Each row was made from one small tree. The marks that hang from a mark follow it in brackets, in alphabetical order. Every link used is in the known rows. Write each row's tree.
Known rows:
G[M U]: [ 1.117  0.979 -0.367  2.099  2.707  0.122  0.063  0.396 -5.681 -1.022
  0.451 -1.627  1.246  1.437 -4.000 -0.130 -0.125  3.921 -0.109 -0.220
 -0.158  3.116 -0.115 -0.705  0.247]
Z[K U[M] Y]: [-3.666  0.172 -3.530 -1.084 -2.417 -1.092 -1.240  0.193  2.788 -0.855
 -1.380  2.492  4.453 -3.078  1.638  2.467 -1.018  1.775 -1.448  1.847
 -0.797  0.645  3.180  2.635  3.621]
U[M[G] Z[K[Y]]]: [ 0.197  0.956 -1.197 -0.707  1.338  0.083  0.372 -4.771  6.489 -0.107
 -1.829 -1.821  2.186  0.240  7.182  3.668 -0.844 -0.801 -2.126  0.467
  0.682  2.257  1.075  4.439 -0.635]
D[V]: [-1.828  0.001 -2.182 -0.374 -0.132  1.362  0.050 -0.109 -0.037  0.985
 -0.601  2.398 -0.450 -1.042 -0.409 -0.348 -0.055 -0.385 -0.468  0.317
  4.323 -0.371 -0.109 -0.338  0.873]
K[Z]: [ 1.397 -2.147 -0.429  0.135  0.777  0.139  0.102  0.734  0.672  0.010
  0.928  0.634  0.238 -1.045  0.498 -1.395  0.183 -1.069  0.172  0.644
 -0.493 -1.158  0.095 -2.722 -2.198]
V[D[E] G[M]]: [ 4.028  1.292 -1.260  1.371 -1.386 -0.150 -0.604 -2.261 -4.711 -1.366
  2.265 -1.596 -0.280  4.147 -0.219 -1.751 -2.274  0.928 -1.410 -0.324
  0.793  1.351  2.183  0.782 -0.418]
M[G[U[Z[K[Y]]]]]: [ 1.901  2.255 -1.655  0.639  3.297  0.751  0.612 -3.977  0.920  0.246
 -1.427 -2.155  3.160 -1.086  4.971  2.837 -0.966  0.756 -0.254 -0.486
  0.671  3.400 -0.142  3.289 -1.157]
K[Y Z[M[G[U]]]]: [ 1.707  1.548 -1.220 -0.717  3.463  1.090 -0.059 -3.000  1.654 -0.906
 -2.339  1.357  1.059  1.231  7.441  1.478 -1.225  2.518  0.018  1.563
 -1.354  0.638  1.072  0.697 -3.685]
V[G[M U[Z[Y]]]]: [ 0.049 -1.188 -0.699  0.994  0.855 -0.870  0.730 -0.451 -5.087 -2.012
  2.667 -1.602  2.356  2.872 -3.073  2.457 -2.299  4.627 -1.218 -1.260
 -1.231  5.046  1.617  5.309  1.605]
E[Z[M]]: [ 0.507  1.494 -1.413 -1.224 -1.006  3.952  0.263  0.168  1.519 -0.582
 -1.959  0.120  0.175  2.675  3.095  2.271 -1.498  1.913 -0.345  0.396
 -1.071  0.305  1.690 -4.131  0.809]
V[G[M]]: [ 0.252  0.249  0.007  0.479 -0.134 -0.620 -0.132 -0.895 -4.017 -1.041
  1.727 -1.124  0.611  3.572  0.187  1.774 -1.411  2.602 -1.121  0.190
 -0.137  1.790  0.138  0.508  1.088]
M[G[U[Z[K Y]]]]: [ 0.142 -0.930 -2.629  0.817  0.980 -0.847  0.421 -1.243  0.875 -0.530
 -1.283 -1.357  4.396 -1.219  1.254  2.391 -1.450  1.103 -0.873 -0.358
 -0.616  3.921  2.009  3.094  1.182]
E[G[U] Z]: [ 0.973  0.797 -0.928  1.984  0.724  4.619  0.424 -0.097 -1.474  0.344
  1.343 -2.270  1.303 -2.242  4.323  0.416 -1.361  2.117  0.968 -0.151
 -1.090  2.502  0.317 -5.987  1.093]
U[M[G] Z[K Y]]: [-1.366 -2.071 -2.257 -0.849 -0.956 -1.303  0.509 -1.691  6.417 -1.149
 -1.997 -0.752  3.368  0.045  3.560  3.488 -1.184 -0.733 -2.848  0.380
 -0.428  2.673  2.731  4.091  1.597]
V[D[E[Z]] G[U]]: [ 6.366  1.517 -1.772  0.594  0.480  3.073 -0.007 -1.406 -3.899 -0.326
  0.777 -2.611  0.954 -2.272  3.064 -1.980 -3.275  2.222  0.456  0.037
 -0.237  1.873  2.290 -5.302 -0.442]
Z[M[G] U Y]: [-6.361  1.202 -2.702 -2.378 -2.432  0.271 -2.613 -1.084  4.149 -1.535
 -3.382  4.440  2.163  2.574  4.044  3.152 -2.679  3.233 -0.915  1.214
 -1.978  0.512  4.051  5.396  1.890]
D[E[G]]: [ 2.913  0.483 -0.863  2.269 -1.534  0.675 -0.052 -0.620  0.610  0.683
  2.323  0.635 -0.382  0.635  4.167  0.900 -1.198 -1.032  0.059 -0.545
  0.654  0.004  3.150 -0.203 -0.491]
G[M]: [-0.737  0.720 -0.406  1.203  0.382 -0.123 -0.026 -0.097 -2.984 -0.941
  0.170 -0.575  0.104  3.548 -3.469  0.342  0.017  1.435 -0.759 -0.065
 -0.088  1.811 -0.072  0.406  0.237]
U[M]: [ 0.154 -0.793  0.071 -0.596  0.192 -0.303  0.230 -0.443  3.088 -0.766
 -0.457 -0.623  0.288 -0.890  1.339  0.845  0.287  0.759 -1.212  0.550
 -0.064  0.445  0.936 -0.085  0.136]
M[G]: [-0.996 -0.461  0.163 -0.468  0.201 -0.256 -0.811 -1.440  2.314  0.313
 -1.583 -0.192  0.202  0.565  3.314  0.547 -0.929 -0.095 -0.292  0.473
 -0.237  0.587  0.354  0.456 -0.491]
K[Y]: [-0.293  2.155 -0.018 -0.293  0.861  0.254 -0.040 -2.971 -0.388  0.081
 -0.382  1.154 -0.694  0.273  1.765  0.237 -0.100  0.169  0.261  0.221
 -0.463 -0.180 -0.732  3.879 -1.201]
K[Y Z[U[M[G]]]]: [-3.139  0.178 -1.024 -1.949  1.118  0.941 -1.888 -3.925  5.918 -0.464
 -1.843  2.683  1.395 -2.651  7.727  0.804 -1.107  1.246 -0.873  1.931
 -1.310 -0.350  1.562  2.731 -2.898]
M[G[U[Z]]]: [ 0.377 -0.894  0.229  0.622  2.466  0.958  0.373 -1.091  1.761 -0.309
 -0.638 -2.849  1.602 -0.610  1.722  1.513 -0.928  1.808 -0.230 -0.955
 -0.019  3.616  0.390  1.925 -1.127]
K[Y Z]: [ 1.245  0.078 -0.291 -0.503  1.718  0.242  0.157 -2.318  0.565  0.223
  0.456  1.594 -0.199 -0.667  2.463 -1.223  0.149 -1.048  0.263  0.550
 -0.707 -0.939 -0.409  1.204 -3.391]
K[Z[M[G[U]] Y]]: [-0.230 -1.678 -2.367 -1.037  1.570 -0.677  0.023 -0.018  1.607 -1.357
 -2.356  2.331  2.121  1.158  3.616  0.897 -1.818  2.779 -0.579  1.544
 -2.232  1.019  2.884  0.162 -1.566]

Write each row's tree:
[-4.059  1.967 -1.746  1.841 -2.094  5.297 -2.092 -0.575 -1.938 -0.878
  1.413  0.334  1.795  1.811  1.659  1.581 -1.984  2.874  0.003  0.315
 -1.552  2.642  1.398 -2.885  2.494] : E[G[M] Z[U]]
[ 2.044  1.732 -3.564  4.046  0.822  2.189  0.417 -0.201 -5.041  0.487
  2.448  1.665  0.571  1.269 -0.324  0.625 -1.114  2.627 -0.412 -0.099
  4.800  2.934  3.185 -1.182  0.558] : D[E[G[M U]] V]
[ 1.422  0.869 -3.650  0.451  0.753  0.061  1.409  0.542  0.254 -1.235
 -0.777 -0.061  4.518  1.509  0.660  4.229 -1.109  2.507 -1.089 -0.307
 -0.640  2.741  2.976  2.926  2.003] : G[U[Z[K M Y]]]
[ 3.165  0.524 -3.069 -0.844 -1.724  3.312  0.201 -0.849 -1.335  1.565
 -0.085  2.411 -0.313 -1.213  3.842  1.870 -2.913  1.350 -0.368  0.388
  4.372 -0.186  3.076 -4.596  0.985] : D[E[Z] V[G]]
[ 2.297  0.727 -2.870  0.829 -0.965  0.310 -0.291 -1.041 -4.269  0.125
  1.536  2.473 -0.302  3.010 -0.145  1.882 -1.921  2.296 -1.642 -0.188
  5.280  0.975  3.012  0.416  0.790] : D[E V[G[M]]]
[-4.131  2.096 -1.700 -1.745 -1.408  1.546 -2.356 -0.975  4.190 -0.611
 -2.915  2.447  1.673  2.193  6.132  3.373 -2.100  3.118 -0.251  0.830
 -0.599  0.219  2.766  2.388  0.697] : Z[M[G] U]
[ 3.891  1.343 -1.715  0.326 -1.460  3.348 -0.350 -1.336 -0.417 -0.174
 -0.457 -1.006 -0.529 -0.229  0.130 -3.677 -1.726 -1.337 -0.104  0.095
 -0.148  0.180  2.229 -4.087 -1.273] : V[D[E[Z]]]
[-3.816 -1.857 -2.208 -1.018 -1.522 -0.401 -1.735  0.905  0.598 -0.493
  0.315  4.450  2.310 -2.506 -0.706 -0.948 -0.676  0.797  0.075  1.007
 -2.031 -0.944  2.157  2.140 -0.220] : K[Z[U Y]]
[-1.549  5.268 -3.912 -1.353 -0.714  1.473 -1.484 -2.464  1.299 -0.200
 -2.036  3.107  3.093  1.201  6.095  4.698 -1.000  2.571 -0.440  0.973
  0.132 -0.530  1.934  2.985  1.150] : Z[K[Y] M U]
[ 1.407 -1.389  0.339  0.631  2.313  0.771  1.241  0.171  2.665 -0.725
  0.883 -2.896  1.989 -2.270  0.335  1.611 -0.005  2.646 -1.052 -0.566
  0.022  3.056  0.978  1.232 -0.446] : G[U[M Z]]
[ 0.626  0.025 -3.019  2.368  1.472 -0.704  1.131  0.413 -4.479 -1.665
  0.788 -1.652  4.476  2.068 -5.565  2.080 -0.621  2.448 -1.406 -0.686
 -0.387  4.768  1.495  2.800  2.037] : G[M U[Z[K Y]]]
[-6.170 -0.843 -1.307 -1.979 -1.960 -0.778 -2.320 -1.528  5.518 -1.284
 -2.695  3.073  2.517 -1.650  3.535  1.656 -1.756  2.702 -1.610  1.356
 -1.703  1.367  3.257  5.049  2.006] : Z[U[M[G]] Y]
[-3.598 -2.714 -1.921 -1.498 -1.324 -0.413 -1.366  0.662  3.727 -1.306
 -0.156  3.936  2.504 -3.215  0.889 -0.359 -0.701  1.556 -1.007  1.773
 -2.342 -0.464  3.069  2.068 -0.115] : K[Z[U[M] Y]]
[-2.932  2.975 -2.664 -1.459 -0.137  0.174 -2.274 -4.498  4.987 -0.264
 -3.310  1.332  3.289 -2.286  8.341  3.505 -1.121  1.489 -1.233  1.671
  0.041  1.030  1.769  3.229  0.940] : Z[K[Y] U[M[G]]]
[ 1.587  1.949 -4.402  0.779 -2.385  5.655  0.446 -0.443  2.025  0.985
 -0.110  3.590 -0.521  2.830  6.772  3.044 -2.533  0.621 -0.695  0.476
  3.794  0.063  4.846 -4.545  1.295] : D[E[G Z[M]] V]
[-1.715  2.416 -1.975 -1.744  0.122  1.892 -1.571 -1.947  2.477 -0.727
 -0.462  4.315  1.285  1.091  5.410  1.445 -0.829  2.019  0.350  1.071
 -1.113 -1.671  1.973  2.859 -2.389] : K[Y Z[M U]]
[ 2.598  0.492 -0.407 -0.379  1.361  1.124  1.297 -0.055 -0.138 -0.884
  1.328 -2.048  2.191  2.077  4.827  4.823 -2.098  4.699 -0.734 -1.170
 -0.036  2.598  1.706  1.843  0.321] : V[G[U[Z[M]]]]
[ 4.198 -0.020 -2.861 -0.294  0.962  0.180  1.115 -0.464 -0.204  0.717
  0.282  1.208  1.189 -4.184  4.093  2.069 -1.669  3.809 -1.430  0.692
  5.136  1.039  4.091 -1.364  0.669] : D[E V[G[U[M]]]]
[-1.287 -2.191  0.727 -0.433  0.790  0.331  0.259 -1.986  6.857 -0.687
 -1.070 -2.103  0.703  0.668  3.829  2.108 -0.890  0.154 -2.158 -0.186
  0.161  2.222  1.505  2.979 -1.014] : U[M[G] Z]
[ 0.927  0.438 -3.003  2.133 -1.595  1.859  0.296 -0.463  0.578  1.608
  1.730  3.050 -0.596 -0.222  3.785  0.510 -1.196 -1.125 -0.379 -0.322
  5.135 -0.470  3.424 -0.220  0.454] : D[E[G] V]
[ 3.001  3.704 -2.789  0.305  2.418  1.428  1.489 -2.200  0.363 -0.691
 -0.649 -1.194  3.325  1.559  4.156  4.648 -0.900  2.639 -0.437 -0.645
  0.576  2.348  1.059  3.134 -0.428] : G[U[Z[K[Y] M]]]
[-4.853 -3.104 -1.997 -1.893 -1.483 -0.660 -2.149 -0.769  6.011 -1.229
 -1.808  3.605  2.695 -2.555  3.852  0.163 -1.551  1.361 -1.427  2.084
 -2.188 -0.132  3.525  2.586 -0.598] : K[Z[U[M[G]] Y]]
[-1.881 -0.722 -1.291 -0.904 -1.556  0.236  0.870 -0.232  3.070 -1.516
 -0.353  1.807  1.223  4.416 -0.085  2.906 -1.113  1.370 -1.466 -0.963
 -1.093  1.314  2.503  6.288  0.723] : U[Z[M Y]]
[ 2.708  1.250 -1.431  2.990 -1.579  3.737 -0.222 -0.752 -2.449 -0.146
  1.854 -0.349 -0.303  3.976  1.013  0.975 -1.929  1.124 -0.702 -0.267
 -0.588  2.393  3.503 -4.062  0.159] : D[E[G[M] Z]]
[ 1.806  4.397 -3.261 -0.549  2.597  0.310  0.126 -3.609  0.534 -0.441
 -3.666  0.096  2.878  1.266  8.381  4.518 -1.724  2.688 -0.387  0.954
  0.169  1.866  1.096  0.811 -0.047] : Z[K[Y] M[G[U]]]
[ 0.535  2.939 -2.363 -0.743  0.558  1.161  0.397 -4.336  4.811 -0.335
 -2.243 -0.356  2.043  4.685  8.061  5.321 -1.530 -0.100 -1.439 -0.081
  0.566  1.804  1.651  4.801 -0.792] : U[Z[K[Y] M[G]]]
[-0.078  1.733 -1.571  0.671 -1.884  4.716  0.406 -0.299  2.388 -0.336
  0.185 -0.241  0.499  3.371  7.241  2.709 -2.001  1.287 -0.236  0.306
 -1.304  0.492  2.024 -4.546  1.408] : E[G Z[M]]
[-1.533 -2.313 -2.279 -1.848 -0.656 -0.966 -0.390 -0.834  4.057 -1.018
 -2.329  3.412  1.192  3.403  4.372  1.140 -1.723  0.208 -1.423  1.470
 -2.273 -0.609  3.199  1.265 -1.410] : K[Z[M[G] Y]]
[ 3.007  0.701 -1.178  1.712 -1.869  3.803 -0.065 -0.702  0.637  0.973
  1.433 -0.148 -0.286  0.133  4.764  0.774 -1.984 -0.397  0.394 -0.295
 -0.153  0.706  3.565 -4.454  0.022] : D[E[G Z]]
[ 3.858  1.287 -2.898  1.935  1.144  0.288  0.247 -0.306 -6.710  0.149
  1.520  1.428  0.861  0.678 -0.876  1.874 -2.011  4.668 -0.930 -0.072
  5.113  2.485  3.055 -0.904  0.635] : D[E V[G[M U]]]
[-3.087 -2.917 -0.225 -1.155 -0.773 -0.838  0.387 -2.096  6.700 -1.266
 -1.482 -0.023  1.285  0.841  1.948  1.949 -1.360  0.723 -2.594  0.022
 -1.375  2.634  2.546  6.405  0.220] : U[M[G] Z[Y]]
[-2.728  0.840 -2.799 -0.834 -0.921  0.132 -1.943 -1.297  5.566 -0.232
 -3.158  0.386  3.935 -2.713  6.396  3.217 -1.003  1.315 -1.465  1.415
  0.528  0.977  2.432 -0.524  1.956] : Z[K U[M[G]]]
[-0.303 -1.735 -2.271 -1.169 -0.630 -0.930  0.262  0.741  1.892 -1.573
 -0.768  3.559  1.160  2.577  1.296  0.864 -0.801  0.583 -1.232  1.134
 -2.092 -1.162  2.883  1.228 -0.981] : K[Z[M Y]]
[ 4.325  1.810 -1.694  0.832 -1.538  2.673 -0.412 -2.366 -4.767 -1.195
  1.155 -2.155 -0.153  3.612  0.135 -1.617 -3.233  1.457 -1.180 -0.155
 -0.118  2.179  2.324 -3.670 -0.064] : V[D[E[Z]] G[M]]
[-2.331 -0.398 -1.533  0.959 -2.627  3.050 -0.105 -0.622  0.442 -0.215
  1.010  0.661  0.965  0.325  3.087  0.599 -2.126 -0.066 -0.157  0.468
 -2.516  1.110  1.568 -1.323  2.257] : E[G Z[Y]]
[ 4.557  0.823 -1.231  0.284 -1.499 -0.166 -0.333 -1.789 -1.747 -0.240
  1.884 -1.006 -0.475  0.106  3.372 -1.946 -2.197 -0.876 -0.633 -0.315
  0.670 -0.347  2.113  0.353 -0.888] : V[D[E] G]
[ 3.170  1.508 -2.821  0.823  1.698  1.188  1.223  0.546  0.579 -0.838
 -0.518 -2.113  3.726  1.387  2.284  4.873 -0.362  2.300 -0.648 -0.800
  0.796  2.517  1.824 -0.738  0.746] : G[U[Z[K M]]]
[-2.790 -2.132 -0.992 -1.601  0.353  0.822 -1.902 -0.663  6.354 -0.638
 -1.525  1.735  2.172 -2.873  5.666  0.534 -0.839  1.207 -0.833  1.538
 -0.933 -0.031  2.142 -1.015 -1.755] : K[Z[U[M[G]]]]
[-5.875 -0.657 -1.804 -2.506 -2.377  2.489 -2.202 -1.700  5.378 -1.167
 -3.770  2.341  2.292 -2.119  3.863  1.588 -2.587  3.088 -1.241  1.655
 -2.836  1.881  3.582  0.696  2.515] : E[Z[U[M[G]] Y]]
[ 4.339  0.707 -1.590  1.854  0.295  3.728  1.037 -0.418  1.350  0.229
  0.902 -1.617  1.477 -3.052  5.846  1.571 -1.866  2.720 -0.098  0.572
 -0.499  2.276  4.136 -5.941 -0.201] : D[E[G[U[M]] Z]]
[ 1.298  2.246 -1.406  0.336  0.840  0.453  0.776 -2.995  1.047  0.173
  0.354 -1.055  1.650  0.557  2.161  2.596 -0.101 -1.305 -0.530 -0.698
  1.080  1.192 -0.340  4.054 -0.639] : U[Z[K[Y]]]
[-1.244  0.794 -4.069 -1.183 -1.842 -1.418 -0.498 -1.258  3.109 -1.166
 -3.796  1.996  3.044  3.487  5.130  4.080 -1.817  0.470 -1.847  1.241
 -0.724  0.928  3.167  1.799  2.061] : Z[K M[G] Y]
[ 2.691 -0.864 -0.112  0.060  1.707  0.866  1.048 -1.891  1.068 -1.404
  2.313 -5.110  1.933 -2.231  3.591 -0.404 -1.915  2.012 -1.662 -0.695
  0.044  3.446  0.365  1.826 -0.364] : V[D G[U[M Z]]]
[ 1.037 -1.357 -2.618  0.524  1.223 -1.078  1.392  0.151  1.707 -1.160
 -0.374 -1.733  4.598 -2.903 -0.192  2.553 -0.728  1.825 -1.916 -0.313
 -0.430  3.515  2.203  2.302  1.993] : G[U[M Z[K Y]]]
[-3.001 -0.900 -1.167 -1.368 -1.370  0.257  0.006 -1.582  5.239 -1.515
 -1.850  1.556  1.119  5.068  2.752  3.671 -1.995  1.138 -1.840 -0.214
 -1.482  2.122  3.010  6.454  0.379] : U[Z[M[G] Y]]
[ 0.489  1.022 -0.872  0.796 -0.449  0.106 -0.658 -2.119 -4.473 -1.957
  2.218 -2.634  0.031  4.122 -0.239 -2.138 -2.057  0.869 -1.166 -0.073
 -0.099  1.899 -0.746  0.907  0.655] : V[D G[M]]
